Below is a small trained network, with its code and all its weights. Each question gives an input and a class and asks what happens when units are switched off, that is, made to give their printed mean instead of their output.

import numpy as np


def w(rows, s, z=0):
    codes = np.array(rows[::2]) - 128.0
    scale = np.full(codes.shape[1], s)
    scale[-1] = z or s
    return codes * scale


def f(y):
    return np.maximum(y, 0)


def log_softmax(a):
    a = a - a.max(-1, keepdims=True)
    return a - np.log(np.exp(a).sum(-1, keepdims=True))


def net(x, mask):
    res = np.array(x, float).reshape(1, 8) / 4 @ E
    y = f(res @ A[0][:, :-1].T + A[0][:, -1])
    res = res + np.where(mask, y, B[0][:, -1]) @ B[0][:, :-1]
    return log_softmax(res[-1] @ U[:, :-1].T + U[:, -1])


A, B = {}, {}
E = w([
[128,129,132,126,133],'x0',
[128,133,137,128,136],'x1',
[128,132,133,129,131],'x2',
[63,32,164,221,143],'x3',
[131,153,26,180,254],'x4',
[128,127,124,129,124],'x5',
[13,186,101,84,119],'x6',
[128,129,131,127,131],'x7',
],0.0087)
A[0] = w([
[124,132,135,129,116,254],'neuron 0',
[160,165,116,99,123,235],'neuron 1',
[113,129,122,157,133,72],'neuron 2',
[105,131,116,117,142,88],'neuron 3',
[124,121,139,132,115,149],'neuron 4',
[117,126,129,130,123,140],'neuron 5',
[55,56,160,202,139,140],'neuron 6',
[145,132,126,143,135,117],'neuron 7',
[114,128,110,115,146,95],'neuron 8',
[193,105,140,145,134,237],'neuron 9',
[121,127,121,153,134,86],'neuron 10',
[135,141,35,165,221,139],'neuron 11',
[143,126,122,136,143,109],'neuron 12',
[129,100,150,155,140,123],'neuron 13',
[5,173,105,99,115,141],'neuron 14',
[130,124,133,125,128,215],'neuron 15',
[121,123,118,143,141,91],'neuron 16',
[132,116,127,121,126,219],'neuron 17',
[77,124,124,134,123,89],'neuron 18',
[125,126,130,118,140,127],'neuron 19',
[139,150,121,136,134,121],'neuron 20',
[155,114,124,151,131,168],'neuron 21',
],0.027,0.0055)
B[0] = w([
[162,127,163,126,91,167],'neuron 0',
[202,167,122,116,103,196],'neuron 1',
[115,144,106,163,101,146],'neuron 2',
[135,139,127,142,150,147],'neuron 3',
[132,117,153,121,143,152],'neuron 4',
[130,127,140,132,128,140],'neuron 5',
[17,51,156,154,146,254],'neuron 6',
[124,122,109,120,123,143],'neuron 7',
[138,138,126,133,149,147],'neuron 8',
[184,55,121,159,110,207],'neuron 9',
[113,140,103,151,97,143],'neuron 10',
[124,126,7,135,192,253],'neuron 11',
[121,129,105,119,115,144],'neuron 12',
[102,107,116,90,104,171],'neuron 13',
[59,253,155,80,134,247],'neuron 14',
[158,119,149,131,111,153],'neuron 15',
[113,146,104,151,92,144],'neuron 16',
[154,114,150,129,112,155],'neuron 17',
[135,147,153,189,136,162],'neuron 18',
[134,131,130,132,131,133],'neuron 19',
[140,117,121,121,152,144],'neuron 20',
[129,109,106,107,102,165],'neuron 21',
],0.072,0.02)
U = w([
[251,104,191,162,42,250],'0',
[157,208,198,35,52,183],'1',
[233,108,30,132,139,54],'2',
[151,227,58,70,190,167],'3',
[105,15,212,136,57,148],'4',
[32,142,254,129,109,66],'5',
[73,35,41,159,126,79],'6',
[9,172,87,202,199,50],'7',
],0.0048,0.0019)

Each question gives the input, the list of numbers given to net, and the class t.
The units are the neurons (one row each of A and B). Each row of codes is followed by its name. A weight is (code - 128) times the scale printed after its matrix; where a second scale follows, it is the last column's (A, B and U).
mask holds one flag per neuron, in row order. A switched-off neuron (its flag False) gives its mean, the last column of its row in B, instead of its output. The means were averaged over made-up inputs and are rounded, as every weight is.
A unit's drop is (log p(t) with every unit on - log p(t) with that unit switched off) / (log p(t) with every unit on - log p(t) with every unit switched off).
The circuit of an input: a set's keep is (log p(t) with only the set's units on - log p(t) with every unit switched off) / (log p(t) with every unit on - log p(t) with every unit switched off). Starting from the 12 units with the biggest drops (on a tie, the unit counted first), units are removed one at a time, each time the one whose removal leaves the highest keep (on an exact tie, the one counted first), for as long as the keep stays at least 0.8.
circuit, biggest first: the units of the circuit, biggest drop first
k most important neurons: the k neurons with the biggest drops, biggest first
drop of u: that unit's drop, to one decimal
input [-2,2,-3,-7,-8,2,1,-6], class 1: 2 most important neurons => [neuron 11; neuron 9]
input [0,-1,-1,-2,8,6,7,2], class 3: circuit, biggest first => [neuron 6]
input [2,-2,6,8,-2,6,-2,-4], class 4: circuit, biggest first => [neuron 11; neuron 14]
input [-6,-3,-1,0,0,6,-3,-1], class 0: circuit, biggest first => [neuron 11; neuron 6; neuron 14]
input [-5,-4,3,-2,-2,-8,-1,-3], class 0: circuit, biggest first => [neuron 11; neuron 14; neuron 6]
input [0,1,6,-3,-2,4,-4,-8], class 0: 2 most important neurons => [neuron 11; neuron 6]
input [5,-6,4,0,2,-6,1,-1], class 3: 2 most important neurons => [neuron 6; neuron 9]
input [-3,7,6,-3,-6,-8,1,-5], class 1: 2 most important neurons => [neuron 11; neuron 6]
input [5,-5,-8,1,-7,2,-8,-2], class 4: 2 most important neurons => [neuron 11; neuron 1]
input [0,2,4,-6,-2,5,-1,4], class 0: 2 most important neurons => [neuron 11; neuron 14]
input [6,-5,0,2,-6,-1,6,-6], class 5: drop of neuron 11 => 0.5
input [7,-3,1,-1,6,-7,-4,6], class 2: drop of neuron 6 => 0.6
input [1,2,3,-6,-2,6,-5,-6], class 0: drop of neuron 11 => 0.4
input [7,8,4,2,4,-3,0,5], class 6: circuit, biggest first => [neuron 14]
